Here is a tiny trained network, its code and every weight. The questions are about switching its units off for an input and a target symbol, where a switched-off unit gives its printed mean instead of its output.

import numpy as np


def w(rows, s, z=0):
    codes = np.array(rows[::2]) - 128.0
    scale = np.full(codes.shape[1], s)
    scale[-1] = z or s
    return codes * scale


def f(y):
    return np.maximum(y, 0)


def softmax(a):
    e = np.exp(a - a.max(-1, keepdims=True))
    return e / e.sum(-1, keepdims=True)


def log_softmax(a):
    a = a - a.max(-1, keepdims=True)
    return a - np.log(np.exp(a).sum(-1, keepdims=True))


def net(x, mask):
    ids = ['Ξζθμπτ'.index(c) for c in x.split()]
    T = len(ids)
    res = E[ids] + P[:T]
    u = 0
    for l in range(2):
        r = res
        for j in range(3):
            rows = slice(3 * j, 3 * j + 3)
            q, k, v = (r @ M[l][rows].T for M in (Q, K, V))
            z = softmax(np.where(np.tri(T) > 0, q @ k.T / 3**0.5, -1e9)) @ v
            o = O[l][rows]
            res = res + np.where(mask[u + j], z, o[:, -1]) @ o[:, :-1]
        u += 3
        y = f(res @ A[l][:, :-1].T + A[l][:, -1])
        res = res + np.where(mask[u : u + 4], y, B[l][:, -1]) @ B[l][:, :-1]
        u += 4
    return log_softmax(res[-1] @ U[:, :-1].T + U[:, -1])


Q, K, V, O, A, B = {}, {}, {}, {}, {}, {}
E = w([
[154,253,126,168,113,115,192,116,140,104],'Ξ',
[56,49,119,98,204,64,146,90,243,152],'ζ',
[224,129,109,208,92,189,113,155,102,113],'θ',
[66,44,75,92,102,111,179,221,49,121],'μ',
[228,100,76,162,61,78,129,249,96,158],'π',
[240,155,60,76,129,209,145,147,199,119],'τ',
],0.02)
P = w([
[2,162,30,147,39,143,177,134,93,215],'0',
[98,142,141,150,208,190,84,185,59,173],'1',
[131,113,102,173,199,174,84,144,112,144],'2',
[158,67,80,160,179,154,95,91,148,131],'3',
[155,90,48,138,176,140,146,79,116,111],'4',
[143,69,61,118,167,141,162,87,119,111],'5',
],0.0075)
Q[0] = w([
[196,254,135,157,50,102,142,165,223,165],'L0H0',
[63,132,28,234,108,46,176,167,107,221],'L0H0',
[149,46,125,162,116,216,103,110,101,108],'L0H0',
[65,40,89,113,99,136,125,250,110,181],'L0H1',
[138,63,119,100,184,148,23,192,99,190],'L0H1',
[174,43,79,89,207,109,75,187,103,80],'L0H1',
[186,96,117,136,148,94,90,142,100,200],'L0H2',
[147,126,193,163,151,249,101,194,116,150],'L0H2',
[90,136,76,187,144,150,206,122,92,189],'L0H2',
],0.0066)
K[0] = w([
[158,87,159,148,164,158,78,101,170,163],'L0H0',
[100,102,148,159,139,61,132,109,173,152],'L0H0',
[166,105,145,152,86,91,112,166,89,107],'L0H0',
[115,87,122,103,112,67,135,128,139,144],'L0H1',
[124,38,163,117,120,120,109,172,121,255],'L0H1',
[91,90,95,69,121,149,64,146,166,179],'L0H1',
[140,120,142,97,105,89,148,169,60,144],'L0H2',
[196,129,176,94,138,113,129,110,102,60],'L0H2',
[46,103,99,98,56,60,71,125,130,123],'L0H2',
],0.0085)
V[0] = w([
[98,235,111,157,131,137,171,118,133,140],'L0H0',
[69,130,96,81,173,125,221,134,136,129],'L0H0',
[236,92,183,126,120,107,94,189,88,35],'L0H0',
[112,161,102,254,163,108,170,79,19,139],'L0H1',
[117,151,113,135,110,200,131,156,156,109],'L0H1',
[93,82,132,71,64,76,21,176,102,137],'L0H1',
[161,114,131,116,94,175,149,152,69,67],'L0H2',
[92,197,147,196,136,101,130,111,102,152],'L0H2',
[162,136,167,145,79,211,187,156,75,110],'L0H2',
],0.0073)
O[0] = w([
[159,125,125,96,70,97,118,106,113,69,133],'L0H0',
[201,73,153,139,94,99,146,190,209,99,89],'L0H0',
[78,178,53,111,157,92,185,160,64,106,214],'L0H0',
[193,58,177,197,234,88,188,104,104,115,254],'L0H1',
[201,23,103,148,57,109,205,139,47,80,150],'L0H1',
[100,183,58,177,66,97,131,199,85,162,163],'L0H1',
[89,93,128,179,165,142,124,54,178,65,239],'L0H2',
[121,120,117,202,136,115,140,52,116,197,94],'L0H2',
[96,103,131,195,113,124,177,133,111,3,255],'L0H2',
],0.0065,0.0047)
A[0] = w([
[87,167,109,254,58,186,118,139,128,139,128],'L0N0',
[164,145,51,163,202,106,121,136,122,103,251],'L0N1',
[96,97,61,131,137,101,100,160,109,156,73],'L0N2',
[151,178,132,163,108,18,128,145,85,153,12],'L0N3',
],0.0074,0.0016)
B[0] = w([
[174,37,133,136,195,126,110,57,123,216,216],'L0N0',
[1,112,174,113,91,206,133,129,176,173,247],'L0N1',
[92,181,157,140,99,101,106,134,68,96,205],'L0N2',
[111,168,151,119,29,182,17,44,131,171,195],'L0N3',
],0.0099,0.014)
Q[1] = w([
[158,94,90,167,139,170,135,134,120,152],'L1H0',
[159,164,104,144,133,151,120,132,127,112],'L1H0',
[174,158,98,122,124,163,128,95,112,133],'L1H0',
[37,125,5,96,131,75,124,124,131,159],'L1H1',
[177,144,121,154,104,191,87,106,124,133],'L1H1',
[135,128,148,83,108,70,110,135,102,130],'L1H1',
[136,107,137,101,119,107,120,121,172,87],'L1H2',
[112,118,85,110,105,114,124,134,83,81],'L1H2',
[114,123,122,110,119,83,130,130,149,96],'L1H2',
],0.012)
K[1] = w([
[161,130,101,103,107,154,135,207,122,196],'L1H0',
[106,175,138,120,102,232,128,139,213,64],'L1H0',
[79,154,89,87,137,254,113,167,146,35],'L1H0',
[164,134,72,136,77,129,157,91,48,120],'L1H1',
[29,145,180,108,187,210,64,148,126,144],'L1H1',
[211,128,115,161,124,136,115,158,131,161],'L1H1',
[149,180,134,29,116,145,155,104,206,128],'L1H2',
[141,98,107,110,119,160,187,158,109,85],'L1H2',
[57,143,63,19,171,50,154,173,154,110],'L1H2',
],0.0071)
V[1] = w([
[112,119,71,82,203,225,206,68,162,162],'L1H0',
[227,96,202,184,112,107,91,229,168,154],'L1H0',
[222,188,181,67,92,73,62,93,117,187],'L1H0',
[247,195,81,47,63,150,206,137,103,99],'L1H1',
[214,59,169,159,213,175,94,182,160,124],'L1H1',
[139,229,218,208,79,148,240,40,171,147],'L1H1',
[73,167,93,103,172,36,253,117,144,191],'L1H2',
[137,54,179,189,187,149,162,146,41,179],'L1H2',
[130,201,143,235,64,164,180,165,82,162],'L1H2',
],0.0052)
O[1] = w([
[42,66,139,116,138,207,130,143,164,211,94],'L1H0',
[174,102,93,84,93,38,140,72,162,94,128],'L1H0',
[90,195,101,3,116,122,125,154,97,77,127],'L1H0',
[75,121,133,219,72,213,127,49,207,109,6],'L1H1',
[51,41,76,87,71,87,161,107,146,248,76],'L1H1',
[58,68,169,114,200,165,61,103,146,24,176],'L1H1',
[102,203,82,195,60,119,160,97,140,75,69],'L1H2',
[135,194,153,84,147,144,157,181,242,68,223],'L1H2',
[119,49,194,98,23,122,140,58,128,193,212],'L1H2',
],0.0054,0.014)
A[1] = w([
[158,171,136,86,216,204,209,153,233,119,119],'L1N0',
[155,192,84,177,141,181,142,87,94,183,84],'L1N1',
[84,155,69,152,211,116,180,182,95,129,4],'L1N2',
[119,161,2,202,129,99,102,62,164,100,164],'L1N3',
],0.0069,0.002)
B[1] = w([
[129,164,117,191,54,92,110,135,145,62,255],'L1N0',
[39,97,141,158,151,36,228,139,95,104,164],'L1N1',
[254,208,147,137,220,254,129,103,74,146,158],'L1N2',
[139,159,243,201,137,190,139,188,186,178,142],'L1N3',
],0.0075,0.0084)
U = w([
[34,99,162,90,143,64,64,92,160,52,156],'Ξ',
[14,164,134,11,120,68,186,123,191,173,95],'ζ',
[66,85,103,54,223,152,162,85,105,218,248],'θ',
[149,123,148,149,110,43,139,188,160,140,93],'μ',
[131,178,79,115,185,159,80,118,89,88,73],'π',
[46,185,161,140,2,180,33,165,159,172,104],'τ',
],0.0056,0.0018)

Each question gives the input, a string of symbols that net reads in full, and the target symbol t.
The units are the heads (3 rows each of Q, K, V and O) and the neurons (one row each of A and B). Each row of codes is followed by its name. A weight is (code - 128) times the scale printed after its matrix; where a second scale follows, it is the last column's (O, A, B and U).
mask holds one flag per unit, layer by layer, with each layer's heads first. A switched-off unit (its flag False) gives its mean, the last column of its rows in O or B, instead of its output. The means were averaged over made-up inputs and are rounded, as every weight is.
A unit's drop is (log p(t) with every unit on - log p(t) with that unit switched off) / (log p(t) with every unit on - log p(t) with every unit switched off).
The circuit of an input: a set's keep is (log p(t) with only the set's units on - log p(t) with every unit switched off) / (log p(t) with every unit on - log p(t) with every unit switched off). Starting from the 12 units with the biggest drops (on a tie, the unit counted first), units are removed one at a time, each time the one whose removal leaves the highest keep (on an exact tie, the one counted first), for as long as the keep stays at least 0.8.
units of the circuit, in order: the units of the circuit, biggest drop first
k most important neurons of layer l: the k neurons of layer l with the biggest drops, biggest first
which heads matter: for each layer, one digit per head in row order, 1 if its drop is at least 0.15 and else 0, layers parted by /
drop when u is switched off: that unit's drop, to one decimal
input τ θ τ τ τ, target τ: units of the circuit, in order => (L1N0; L1H0)
input θ π π Ξ ζ, target θ: units of the circuit, in order => (L0H2; L1H0; L0N3)
input μ θ μ, target μ: units of the circuit, in order => (L0H0; L0N1; L1H1)
input μ π μ π π π, target τ: 3 most important neurons of layer 0 => (L0N3; L0N1; L0N2)
input ζ θ π π μ, target ζ: 2 most important neurons of layer 0 => (L0N1; L0N3)
input Ξ θ π Ξ μ, target Ξ: units of the circuit, in order => (L1H1; L0H2)
input μ ζ θ, target θ: units of the circuit, in order => (L0H0; L1H1)
input ζ μ ζ Ξ μ, target ζ: which heads matter => 111 / 110
input θ π ζ π ζ, target θ: 2 most important neurons of layer 0 => (L0N0; L0N1)
input ζ μ ζ, target ζ: units of the circuit, in order => (L0H2; L1H0; L0H0)
input θ ζ Ξ π θ, target ζ: which heads matter => 100 / 111
input θ Ξ θ, target Ξ: which heads matter => 011 / 011
input π θ θ Ξ Ξ, target Ξ: 2 most important neurons of layer 0 => (L0N0; L0N3)
input Ξ π Ξ θ, target θ: which heads matter => 100 / 000
input μ ζ ζ π, target μ: which heads matter => 100 / 000
input τ π π ζ μ, target τ: 2 most important neurons of layer 0 => (L0N1; L0N0)
input π π π Ξ τ μ, target π: most important neuron of layer 0 => (L0N3)
input Ξ θ π π π θ, target π: 2 most important neurons of layer 1 => (L1N2; L1N0)
input τ π ζ, target τ: most important neuron of layer 1 => (L1N3)
input μ π π Ξ π ζ, target μ: 2 most important neurons of layer 0 => (L0N1; L0N3)
input Ξ Ξ π Ξ π μ, target Ξ: 2 most important neurons of layer 0 => (L0N1; L0N0)
input π τ μ θ π ζ, target π: most important neuron of layer 1 => (L1N2)
input θ π θ, target π: 3 most important neurons of layer 0 => (L0N3; L0N2; L0N0)
input Ξ θ π τ, target τ: drop when L1H0 is switched off => 0.6
input π π π ζ, target π: drop when L0N3 is switched off => 0.3
input π Ξ Ξ π Ξ, target Ξ: drop when L0N0 is switched off => 0.1
input μ θ π Ξ π μ, target μ: drop when L0H0 is switched off => 0.6
